Rows near named flat spaces through zero
rdch: [-24 -33  12  -4  11  -4  -8  34  -5  -9   4  -7  21   8  34   9   1  32
  -6 -23   1  22  10 -42   2 -24   7  26  -5 -19 -14  19   7 -17  14  11
   2 -10   1 -22 -13   4  -2]
nsdl: [-15  12   3 -51  36   2  12  -4  -2 -10  18  15  -3  21 -27  23   9  12
  12  -1  -7 -32  18  -6  31  -7 -24 -12 -17 -31   8 -17  19  -2  -3 -11
 -10  20  21  28 -27   3 -12]
cjrg: [  2  23 -28   6  15  27  15   8 -18 -20 -13  36  -5  -1 -15  23 -10  -6
 -15  21 -20  38 -33  30   9  14 -18 -13  38 -17 -22  18  18  46 -18 -51
 -23 -11  41 -26  -5  15   1]
pnmm: [ 18  -7 -19   2  -4   9   3  15  33  -2  19   4  -1 -11 -29  -1  -2  29
  -4  12  -4  -7   1   2   7   8  13   6  19 -51   0 -33   1  16  23  -9
  -7 -21  -4  -3   9   4  -2]
[  2 -29  -6   0 -14   9  11  26 -11  -9   9 -24   1 -15  10  -6  26  -6
 -10  -7   1  12  -2  -1  16  12   9  -1 -13   1  -8  -4  17  19   5 -13
   4  20 -22   3 -10 -22  38] -> rdch
[ 15   4   4   3 -14 -12 -10 -11  -3  -8  17 -14   6   7  -6  -1   0  -6
  -1   0  14  -2  20 -26  -5  -8  -7  -6  -6  -1  10 -12   5 -18   1   8
  -9   6  -4 -13  14  12  -4] -> cjrg
cjrg: [ -7  -1  -7   4 -16  -2  -1   4   2  12   5  11 -11   3  16  -7   6   8
  14 -16  -5 -24   4   2  -6   8  19   2 -14  12  -3  -8 -17 -20   5   0
   9  -6 -15   7  13 -10  -3]
[ -7 -21  12 -14  -5  -1  -2  -2   2 -23  -3   3  -4  23   0  25 -13   4
   6  -8   1   5   2  -1   5  -9  11  -2  -2   1  -6   6   2 -10  10  17
 -18 -31   0  -9 -19   6 -26] -> rdch
[ 14   5  25  -4   9  18   2   2  -9 -10 -12  19   0 -25  14  14 -12  20
  14   5  10  -7   0 -16  -5 -11  14  -1  -6  23  12  24   3  15  -1   1
   2  31  23 -19 -16  12   6] -> pnmm
[  3 -24  -8  14  -6  15  -2  -8   0 -22   6  -4 -17  -2   2   8  -8   5
   0 -20  -8   0  -1 -11 -27   5  -7  12  -1  -4 -12 -12 -21   8   4  30
  -2  -2 -10 -20 -20  -5  13] -> rdch
mtcp: [  6   8 -23  -9 -46  23 -19   7 -12 -29 -10 -19   2   1 -37   3  -7  19
  -2  18  11  26  -1 -23  24  15 -14 -13  17 -22  19  -6 -18   6  21 -11
   2  10   3  17   2  20  12]
rdch: [ 10  18  18 -19  -1  17 -23 -16 -10   3  30   9  -9  22  -8  -4  -1 -13
 -12  10  17 -22  -6  -2  21  -6 -12   6  19   9   5  48   6  19  10   7
  -7 -13  15  48  -5  20 -17]
mtcp: [-12   0  15   6  17  -3  11  -1   1  29 -15 -16 -20  -2  17  -5  -8 -24
 -13   2  11   0   5  19 -16 -10   2   5 -16  12  18   0  26   7  -2  22
   0   5   1 -26  18 -10   3]
rpbd: [ 31  -1  49  53 -28  46 -10 -41  20   6 -17 -13 -16  33 -59 -21  24  26
   3 -18  10 -39 -26   0  23   0  10 -14 -71 -20 -10  14   6  -2 -28  51
  30  28 -27  -4 -55  38  17]
[ 21  -4  -5  15 -25   0   1   6  -5  -6  -2   2  -3   0   2 -10  11  -6
   4  12  -6   0 -26  -5  -5  -7   5  11   5  13  -2   8 -16  -4  12  15
  10 -14  -9  -9  11  -3   2] -> nsdl
[-27  19  34  -5  19   8  11  -8 -22 -41 -22  -6  13  11 -13 -18   6  10
 -20   4   9  -5   5  26  16   3  -2  12   3  15 -19  18  18 -28 -25   9
 -13  11 -11   3   5  -3  17] -> pnmm
pnmm: [-18 -17 -15  -1  -9 -19   8  -9   2 -13  -6   6  -1  10  -3   3  -1  -5
   6  -7  -9 -22  -8 -19 -11 -14 -15  -4 -14  27  31  18 -21   9  -5   0
  16 -21  13 -16 -12 -27   6]
[ -1 -10 -14  17  22  -1  13 -15  12  -1  39  28  -3  -3  13   9   5  -7
   6  -9 -23 -16   6   1 -17   1  10  -1  -8  10  -8  21  -1  -6   0   4
  22   1   5  -7  -4  -4  -9] -> mtcp
ffjc: [ 33 -12  -9 -28   9 -21  12   5  20   7  -8  -9  26 -11  -6  -3  -1   2
   5  26  -1 -18  11  10  -8 -35  -8  30  11 -23   4 -22 -15  20   1  31
  -1 -18  24 -10   2  23  28]
[  8  15  16 -20  22  11 -19   8  20   8  -3  32   2  -4  -5   3  13  17
 -19   5   5 -41 -23  -8  10  -5  23   3 -13  10 -15  -9  -6  11 -19  -4
   9  15 -17  15  11 -15  13] -> nsdl
[ 22   5 -24  -1 -11  20  14  -4  36   6  -7  -6 -39 -16  -8   9 -12  15
   9  -9 -19   0  -4 -10   3   3  31   6  -5 -42  13 -19   9  10   6 -26
 -14  -1  24  -2 -15  45   3] -> pnmm
[  9   6   8  22 -14   8 -13  19   6   2   6 -26  -3   1  20   9 -16  -2
 -16  35  -1   3 -10   4 -34 -14  20 -11  24  20  -7  -4   5 -17 -15   4
  15  -1   2 -11   3  -2 -10] -> nsdl
[ -1  -3  -1  24   7  -2  -1  21   9   4   0   1   8  -8  -1  -6   0  -6
 -10   4  -3   5  -5   1   0 -15   7   5   4  10  -1  10  -1  -6 -11   1
   7  -4 -16  -4  -2  -6  -7] -> nsdl
[  4 -26  33  -1 -12  15 -16 -26 -26 -18  31   0  -9  28   1   1 -13  14
   8 -21  14  -4  -7 -13  16 -12  14  21  11  13  -9  24   2   5  38  45
 -16 -41   3  22 -44  -3   2] -> rdch
rpbd: [-16  14   6  -1  -4 -30  24 -13  26   3  23 -17 -26  25  13 -15  -2 -40
 -22 -35 -36   2   5  10  28  15 -11  -5  -8  22  11 -33   1 -21  29   2
 -27 -35  37  29  37  16 -28]
nsdl: [-10   2  -2  -7 -17  14  -7 -19 -20  -6 -11   6 -10   4  27 -14  16  11
   4 -22   4   1 -21 -16   0   0  21  32  36  26 -23   8  -5  51   1  17
  -4 -16 -22 -13  19  -9  36]
[  6 -24  18  17 -15 -23  -7   0 -17  13   2   9  -1  -4   6  -3  -4   2
  21   0 -21 -18 -31 -24  -6  -7  -7   4 -42  20  12  11 -11   2 -30   1
  -3   5  32  10 -12  10  -1] -> pnmm
[  0  27  17  -8  29 -10  -3   5  16  22  -4  31  -2   4 -32 -39  15 -17
  -1 -14  31 -33   1  -3  24  29  -4  21 -24  -3  -5   4  -8  12  34 -38
   1  14   3  14  11 -25   4] -> nsdl
[-10  -3 -20  -9  12  11   7   6 -10  25 -23  10 -30  17  10  -9   2  19
   7   3  -7   5   6  39   4  17  16   4  -8   5  -5  -6 -19  -7  13 -27
   5   0   6   2 -22 -24   2] -> cjrg
[  8  13 -18 -11  16   3 -10 -11   9   2  -9 -23  -4  -4 -20  21  22  17
  -8 -15  10  22 -13  25  -8  10   4   5 -11   6  24  -1   4   6 -15  14
  -6  -7 -19  12  23   7 -17] -> ffjc
[ 13  18  21 -21 -18  19   8 -11 -16   7   7  -4  -6  10 -15 -25   9 -24
   0  19  10 -31 -12  19  17   4  -7  -8   4  22  -9  15  20  21   3   2
  17  14   2  50   7  19   5] -> rdch
